Each row is followed by its class.
[ 785 -147 -348  180  -54 -302   44 -214  365  236  -67  287  499 -382
 -353   16  254  221  366 -108   70 -306 -432  -37 -345   21  453 -565
  -74  142 -602 -146 -719 -163 -179] => (139)
[ 662 -408  -55  224 -167 -282 -109 -199  388  334  -68  270  336 -357
 -268  -50  320  291  239 -276  123 -409 -338 -200 -160  -87  307 -543
  -29  246 -604 -246 -662 -239 -219] => (86)
[  70    7  -41  188 -144 -214  540 -292 -330   44 -469  717  423  229
  177 -192 -172   83  -94 -423 -137  -61 -890 -582 -128 -196   73 -300
 -465  -40 -353 -194 -759 -445 -275] => (74)
[ 132   -7 -169  154 -189 -314  553 -270 -335  -81 -522  734  396  246
  138 -193 -226  -23  -13 -461   -7  -95 -756 -531 -140 -162   80 -393
 -383 -145 -296 -153 -822 -442 -251] => (97)
[ 716 -514    4  199 -271 -362  -67 -192  384  331  -48  187  297 -294
 -275  -63  235  290  240 -315  340 -461 -242 -214  -39   -6  239 -458
   15  296 -654 -379 -707 -151  -83] => (151)
[-154  -81   95   21 -152 -247  592 -249 -578 -345 -396  387  228 -174
  -73 -304 -257  283 -368 -348  233 -417 -272 -521 -205   71  -66 -509
 -611  106 -176 -106 -459 -382 -362] => (174)
[ 833 -428 -115  183   21 -282 -104 -245  122  197  129  181  274 -505
 -248  120   91  253  109 -301  437 -381 -202 -249 -244   42  240 -497
 -156  321 -683 -507 -861 -142 -110] => (78)
[ -62 -156   60  -32 -271 -313  660 -249 -467 -307 -406  517   80   83
  -12 -256 -165  204 -266 -375  403 -439 -250 -476 -226  127 -192 -372
 -456  104 -139 -100 -627 -263 -331] => (116)
[-319  -79   76  161 -181 -326  587 -172 -122 -231 -408  517   91   23
  -56 -364   38  110 -256 -219  416 -302 -562 -183  -77 -318   -4 -388
 -508   31 -274   17 -831 -459 -402] => (97)
[  14   22 -140   91 -120 -227  619 -256 -448 -102 -434  668  448  197
  130 -190 -204   63 -122 -415  -51 -149 -748 -510 -210 -101   59 -336
 -466    1 -378  -95 -736 -411 -274] => (185)
[ -82 -101   48  -41 -316 -335  637 -205 -439 -285 -453  450   88   72
   15 -240 -159  166 -208 -314  413 -504 -253 -433 -104  133 -236 -490
 -497  109  -73 -204 -551 -336 -355] => (174)
[ 869 -462  -95  155 -227 -285  -77 -172  178  352   36  233  421 -337
 -108   37  154  261  329 -381  335 -420 -263 -362 -112   73  103 -604
   -6  284 -570 -428 -718 -139 -133] => (151)
[ 877 -384 -200  125  -37 -248  -66 -126   30  236  285  124  422 -500
 -189   31   98  235   70 -278  359 -381 -167 -354 -241   42  120 -592
 -158  273 -669 -445 -899  -29  -90] => (139)
[ 815 -202 -331  165  -55 -416   21 -277  276  250 -200  355  617 -325
 -278  157  274  333  380 -148   40 -242 -559  -79 -392   22  414 -540
 -139   63 -639 -219 -676 -209 -125] => (139)
[ 791 -176 -340  146 -108 -308   76 -194  344  196 -114  377  572 -368
 -231   42  336  276  382 -144   56 -272 -464  -78 -436  -26  419 -461
  -82  170 -629 -159 -639 -227 -159] => (92)
[ 678 -514   98  180 -289 -336 -115 -249  531  357 -142  238  276 -293
 -319 -103  224  319  286 -236  153 -387 -297 -122 -121   31  336 -451
   38  305 -689 -309 -671 -194  -87] => (74)
[ 736 -457  -75  146 -241 -306  -69 -168  341  384  -55  210  402 -170
 -172  -27  234  289  196 -313   36 -425 -450 -171  -92   10  291 -479
    9  281 -695 -353 -638 -145  -61] => (151)
[-438  -45  176  140 -122 -347  655 -299 -324 -295 -322  429  -26  -12
  -20 -273    7  316 -349 -298  308 -298 -525 -108   87 -232  -49 -379
 -501   25 -132 -117 -609 -432 -463] => (151)
[  37   13  -95   57  -92 -244  611 -352 -384 -173 -496  630  302  322
  151 -143  -85  131 -202 -390  -69 -168 -683 -486  -84  -55   31 -388
 -487  -89 -406 -131 -679 -340 -325] => (136)
[ 530 -191 -351   70 -197 -274 -227 -301  263   27   92 -119   41 -241
 -264  184  240  163  106  -58  132 -390  -60  -10 -193  321  451 -384
 -188  186 -591 -383 -346   52 -115] => (185)
[ 693 -316 -184  102  -36 -244   -6 -239  112  184  173  146  269 -377
 -188  100  159  306  121 -330  345 -318 -177 -381 -278  115  235 -562
 -175  413 -768 -469 -741  -99 -186] => (174)
[ 691 -418  -66  200 -208 -317  -24 -185  184  259  -10  181  280 -341
 -266  -39  160  273  206 -356  280 -486 -199 -290 -121   77  220 -575
 -101  395 -703 -523 -687 -187  -82] => (174)
[  33   66 -154   48 -149 -257  571 -308 -374 -151 -506  669  303  205
  162 -229 -206   84 -108 -540 -220 -119 -778 -528 -181 -192   29 -382
 -429 -153 -221  -97 -692 -485 -336] => (86)
[-405 -100  228  182 -156 -265  506 -261  -60  -84 -399  532   15  -81
 -183 -358  117  285 -358 -226  169 -230 -491  -60  -12 -458   99 -331
 -548  126 -341   85 -848 -386 -459] => (74)
[-294  -72  123  128 -200 -236  593 -254 -253 -171 -361  531  165 -128
  -91 -261    9  178 -256 -272  391 -248 -412 -224 -117 -340  -29 -375
 -592  179 -268  -42 -861 -447 -456] => (185)
[ -16 -140   48  -21 -313 -277  645 -245 -399 -287 -339  455   40  143
   55 -314 -132  159 -183 -401  187 -416 -349 -473 -195  186 -110 -412
 -410  121 -244 -168 -687 -256 -349] => (116)
[ 749 -499  -61  260 -230 -268  -88 -214   93  325   76  199  330 -293
 -181   -1  209  216  248 -378  277 -500 -262 -318 -127   62  121 -633
  -36  345 -553 -366 -682 -211 -109] => (116)
[ 769 -382 -160  148  -80 -293  -60 -287  265  224  116  197  330 -431
 -228   53  209  323  133 -310  269 -279 -312 -317 -324  104  261 -493
 -105  296 -696 -422 -700 -140 -110] => (116)
[ 566 -197 -303   51  -59 -226 -175 -327  336  -47  -67  -30   45 -307
 -324  134  253  277  105  -21  300 -454  -85   89 -331  257  440 -367
 -270   83 -698 -242 -361   66 -138] => (86)
[-132  -45   11   16 -187 -286  524 -347 -411 -307 -464  424  327 -142
  -20 -271  -76  306 -435 -288   56 -351 -432 -437 -129   65   45 -482
 -547  -60 -145   20 -377 -391 -415] => (174)
[-375   26   51   96 -121 -283  725 -189 -313 -214 -227  478   53   45
  -42 -322  -83  163 -392 -281  269 -282 -616 -196 -130 -323  -90 -350
 -583  154 -204  -92 -725 -447 -383] => (92)
[-119  -53   57  109 -315 -218  668 -296 -454 -261 -385  463  366 -134
   39 -345 -117  235 -309 -273  138 -359 -580 -405 -201  -10    8 -538
 -569  -36 -172  -61 -605 -378 -418] => (97)
[ -18  -78   68  128 -302 -116  641 -343 -450 -216 -367  507  366  -75
  -19 -271  -93  259 -350 -327  188 -401 -426 -464 -236   30   -7 -495
 -556   58 -274  -45 -570 -322 -308] => (116)
[ 662 -200 -343   67 -123 -343 -157 -302  288  -43   37  -33   51 -220
 -243  116  123  117  181 -132   82 -339 -278  -72 -204  282  453 -438
 -157  156 -521 -387 -395 -105 -156] => (185)
[ 758 -200 -254  159  -58 -325   64 -242  477  243 -197  336  480 -289
 -349   39  449  383  323  -49  -59 -227 -423   33 -270 -115  556 -398
  -43  115 -710   32 -634  -84 -177] => (151)
[  22   47 -140  158  -77 -286  612 -317 -454 -167 -476  631  278  148
  197 -180 -225   -5  -81 -497 -136 -177 -787 -478 -122  -90   82 -328
 -453 -133 -324 -188 -669 -469 -307] => (78)
[ 702 -231 -374  231   65 -204 -157 -194  -13  -52  151  -41  228 -261
 -191  195  135   11  128  -99  219 -375 -209 -155 -295  297  436 -439
 -329  -11 -417 -451 -479   -5 -120] => (136)
[ 713 -178 -329  180  -80 -350  132 -304  354  171 -110  301  487 -261
 -318   21  316  265  307  -29  120 -301 -401    2 -343  -56  503 -452
  -72  155 -671 -133 -725 -178 -104] => (97)
[ 793 -405 -107  125  -57 -288    3 -180  201  258   80  235  457 -458
 -121   75  125  359  195 -460  336 -295 -371 -336 -296   21  161 -576
 -143  203 -686 -453 -718 -105 -112] => (151)
[ -59  -78   99   16 -286 -182  609 -274 -405 -253 -401  571  197   85
   36 -279 -148  143 -253 -352  306 -448 -236 -512 -174  -20 -111 -484
 -450   73 -164 -115 -643 -338 -420] => (86)
[ 691 -432   26  199 -142 -394 -172 -176  443  257  -28  226  254 -261
 -313  -52  235  289  332 -281  106 -295 -422 -112  -81  -83  308 -512
   25  213 -619 -187 -676 -190 -106] => (159)
[ 492 -158 -346  135   15 -297 -241 -245  236  -78   89  -87   56 -276
 -209   47  262   61   88   73   99 -373 -146   61 -240  221  496 -332
 -268  -49 -506 -170 -333   54 -168] => (74)
[ 692 -195 -406   99  -72 -290 -247 -254  290  -33   27   -9   65 -277
 -245   79  110  104   83  -68  189 -430 -159  -73 -203  277  462 -360
 -218  163 -691 -454 -354  -58  -82] => (92)
[ 777 -364 -110   87  -71 -233  -11 -245  276  193   68  234  314 -438
 -227  110  204  319   78 -365  403 -331 -185 -276 -337   33  228 -484
  -72  312 -734 -367 -817  -87 -110] => (78)
[-406  -21  118  142 -104 -208  618 -221 -293 -228 -373  552  -39   27
 -128 -332  -60  137 -328 -350  344 -338 -477 -218 -116 -320  -47 -417
 -531   98  -80  -39 -807 -488 -521] => (86)
[ 714 -147 -485  159 -148 -195 -122 -189  201   -8   99  -39  104 -226
 -155   85  120  -25  260 -105  263 -457 -169 -175 -256  277  401 -487
 -171  155 -599 -474 -504  -65  -81] => (97)
[ 685 -576    2  230 -151 -378  -79 -207  257  331  -93  218  260 -250
 -308   12  322  333  140 -227  270 -426 -386 -101 -112  -50  201 -412
 -115  271 -658 -187 -726 -151  -74] => (116)
[ 807 -343 -147  134   97 -204 -122 -143  253  172  122  212  285 -403
 -147   13  210  255  108 -329  176 -280 -307 -280 -267  -64  257 -491
 -148  236 -702 -312 -798  -91 -169] => (74)
[ -77 -151   45   36 -242 -227  681 -255 -533 -277 -382  521   98   57
  -47 -247 -271  152 -242 -475  402 -472 -197 -435 -119   15 -117 -405
 -520  165 -343 -188 -791 -278 -289] => (185)
[ 108  -15  -49   52 -267 -248  603 -285 -309 -114 -416  604  203  151
  126 -172 -238  129  -14 -471  -50 -162 -701 -437  -73  -98  -69 -418
 -465  -72 -324 -199 -752 -345 -249] => (159)
[ 554 -174 -477  116  -62 -290 -271 -241  135  -12  120  -33  113 -284
 -247  134   99   36   15   10  150 -366 -282  -17 -225  247  506 -470
 -267   60 -618 -287 -436  -63 -171] => (139)
[ 595 -175 -403   51 -102 -248  -97 -198  341  -18   32   40  189 -147
 -223  133  269  132   71 -136   59 -321 -279  -49 -306  200  462 -410
 -125   48 -639 -152 -415  -26  -59] => (185)
[ 707 -460  -57  210 -155 -271  -87 -244  368  388  -52  205  312 -320
 -263   -1  184  289  133 -347  190 -424 -286 -285  -34   41  296 -510
  -38  272 -695 -428 -633 -148 -130] => (151)
[ 525 -137 -373   87  -92 -281 -163 -289  452    7   17  -66  153 -304
 -311   98  230  110  102  -28   32 -343 -119  130 -240  235  549 -441
 -170  -64 -590 -158 -322   35 -115] => (139)
[-106  -93    6   51 -124 -189  545 -306 -428 -180 -329  442  414 -145
   12 -287 -207  241 -353 -385  174 -296 -561 -495 -199  -58  -15 -446
 -553   32 -198  -17 -553 -429 -352] => (136)
[-149 -115  109   11 -182 -253  523 -320 -443 -234 -409  473  275 -153
   -4 -356 -241  246 -325 -424  140 -365 -467 -467 -202  -13  -74 -444
 -486  -32  -38  -66 -514 -436 -437] => (86)
[  13   -4    3  119 -152 -291  571 -322 -422  -48 -514  625  318  101
  171 -196 -223   45  -84 -490  -89 -251 -645 -490 -137  -79  -15 -405
 -516   -8 -365 -304 -690 -383 -321] => (78)
[ -34 -173   45  -77 -273 -277  590 -179 -379 -152 -408  499  126   74
   19 -171 -275  217  -82 -371  245 -372 -330 -502 -208  101 -182 -326
 -441  152 -247 -215 -656 -308 -259] => (159)
[ 546 -208 -325  145 -103 -253 -135 -275  256   49   54    7  204 -241
 -201  162   96   86  198 -250  155 -267 -322  -21 -369  242  433 -425
 -220    7 -518 -386 -402  -90  -72] => (92)
[-423   23   79   98 -113 -334  625 -274 -263 -276 -305  470   32   12
  -75 -331  -19  176 -473 -269  237 -322 -490  -95  -58 -355  -27 -379
 -619   91 -178  -93 -710 -448 -427] => (92)
[-318    7  117   78 -140 -308  659 -181 -198 -334 -428  469  -31   15
  -62 -346    4  245 -351 -255  244 -336 -502  -59   32 -285  -25 -328
 -533    4 -163   -9 -588 -344 -409] => (151)
[  26  -85   92   37 -336 -206  638 -207 -526 -285 -362  536  158  147
   84 -192 -140  107 -286 -320  318 -461 -330 -478 -177   35 -121 -478
 -490  117 -255 -179 -738 -274 -324] => (78)
[ -63  -70  -46  -58 -255 -280  584 -176 -520 -342 -386  539  238  102
   87 -279 -147   92 -350 -355  296 -391 -434 -481 -161    5 -167 -395
 -451   15  -72    0 -631 -339 -376] => (185)
[ 859 -299 -298  165  -96 -372    9 -193  327  296 -195  311  564 -368
 -219  136  359  373  467  -64  146 -335 -439  -47 -312   29  348 -471
 -107  124 -712 -261 -638 -165  -78] => (151)
[ -39 -166  141   87 -305 -170  575 -330 -476 -277 -399  462  295 -171
   30 -291 -215  187 -307 -408  280 -389 -414 -505 -223   67   -2 -437
 -521   44 -305 -160 -691 -406 -350] => (78)
[ 607 -172 -458   84  -76 -315 -205 -255  245   64  -30  137  280 -207
 -197  149  290  137  105  -12   70 -347 -307   36 -294  180  477 -375
 -145   74 -588 -207 -378  -95 -153] => (92)
[ 697 -484  -85  202 -234 -346 -110 -201  439  462   39  199  411 -256
 -250  -40  296  222  208 -248  245 -447 -358 -302  -70   39  239 -534
   43  317 -651 -338 -606 -187  -92] => (136)
[-419  -41   63  147 -125 -345  591 -261 -193 -208 -357  495   47  -49
  -89 -321   21  220 -377 -312  157 -251 -620  -54    7 -367   96 -393
 -552  -31 -195   18 -743 -444 -473] => (151)
[-130 -176   47  -25 -286 -211  614 -239 -547 -271 -370  482  113   36
   35 -258  -78  216 -313 -390  372 -456 -240 -464 -214   64 -226 -398
 -457  155 -179  -72 -689 -317 -363] => (116)
[-149  -91   84   76 -162 -241  521 -369 -490 -185 -467  487  370 -146
  -31 -328 -201  261 -261 -411   98 -395 -357 -510 -203  -34  -10 -401
 -494   -2 -126 -103 -527 -447 -393] => (86)
[ 726 -347 -147  135  -72 -194  -10 -347  202  243  177  173  335 -417
 -208  104  206  367   30 -397  223 -233 -196 -359 -311   79  268 -479
 -135  288 -685 -348 -739  -32 -127] => (116)
[ -80 -119   22  -53 -287 -184  683 -289 -481 -142 -412  581  234   74
   47 -208 -278  208 -285 -510  268 -358 -273 -496 -203  -21 -158 -315
 -476  191 -260 -205 -748 -331 -310] => (92)
[ 673 -421 -150  222 -151 -270  -14 -290  112  295  -11  224  434 -373
 -254   21  156  252  163 -366  413 -507 -224 -360 -172  134  215 -633
 -105  314 -648 -390 -663 -240 -142] => (174)
[  -2  -18  -31  144 -162 -214  556 -307 -383  -77 -445  617  288  211
  115 -193 -265   53  -71 -440 -139 -108 -783 -529  -98 -119   43 -366
 -521  -66 -358 -226 -803 -450 -279] => (159)
[  53  -11 -119   71 -126 -269  598 -264 -367  -48 -543  767  419  233
  197 -212 -162   14  -34 -468  -14 -157 -663 -573 -135 -114  -34 -400
 -452  -98 -414  -98 -702 -357 -330] => (136)
[  71   -1  -71   87 -249 -193  526 -313 -296  -37 -439  640  394   89
  111 -163 -211  123 -201 -493 -127  -70 -731 -455  -86 -209   51 -491
 -483  -89 -359 -108 -814 -416 -316] => (139)
[ 745 -454  -97  201 -243 -262  -52 -306  293  307   38  136  338 -304
 -207   -2  107  232  185 -366  258 -426 -255 -399  -81  147  303 -514
   -9  302 -609 -549 -691 -238 -125] => (151)
[ 770 -392  -99  132   24 -250    6 -266  136  150  185  222  233 -425
 -202   61   83  264  104 -394  304 -269 -209 -328 -343  117  210 -554
 -149  312 -651 -496 -781  -91 -167] => (116)
[ -19 -108   61  -47 -313 -218  714 -204 -394 -286 -459  484  158   46
   24 -296 -212  190 -321 -353  473 -472 -311 -489 -188   21 -214 -377
 -527  119 -224 -169 -681 -242 -305] => (97)
[ 733 -448 -101  155 -207 -290  -84 -172  382  378   -9  187  312 -276
 -208  -17  239  261  120 -346  133 -365 -412 -275  -59  -11  244 -480
   10  233 -633 -362 -649 -159 -110] => (151)
[ 528 -205 -351  227 -111 -230 -137 -269  148   59  179  -45  138 -216
 -138   98  213  -28  283 -154  133 -315 -138 -133 -333  265  435 -395
 -220   76 -615 -371 -474    3  -93] => (116)
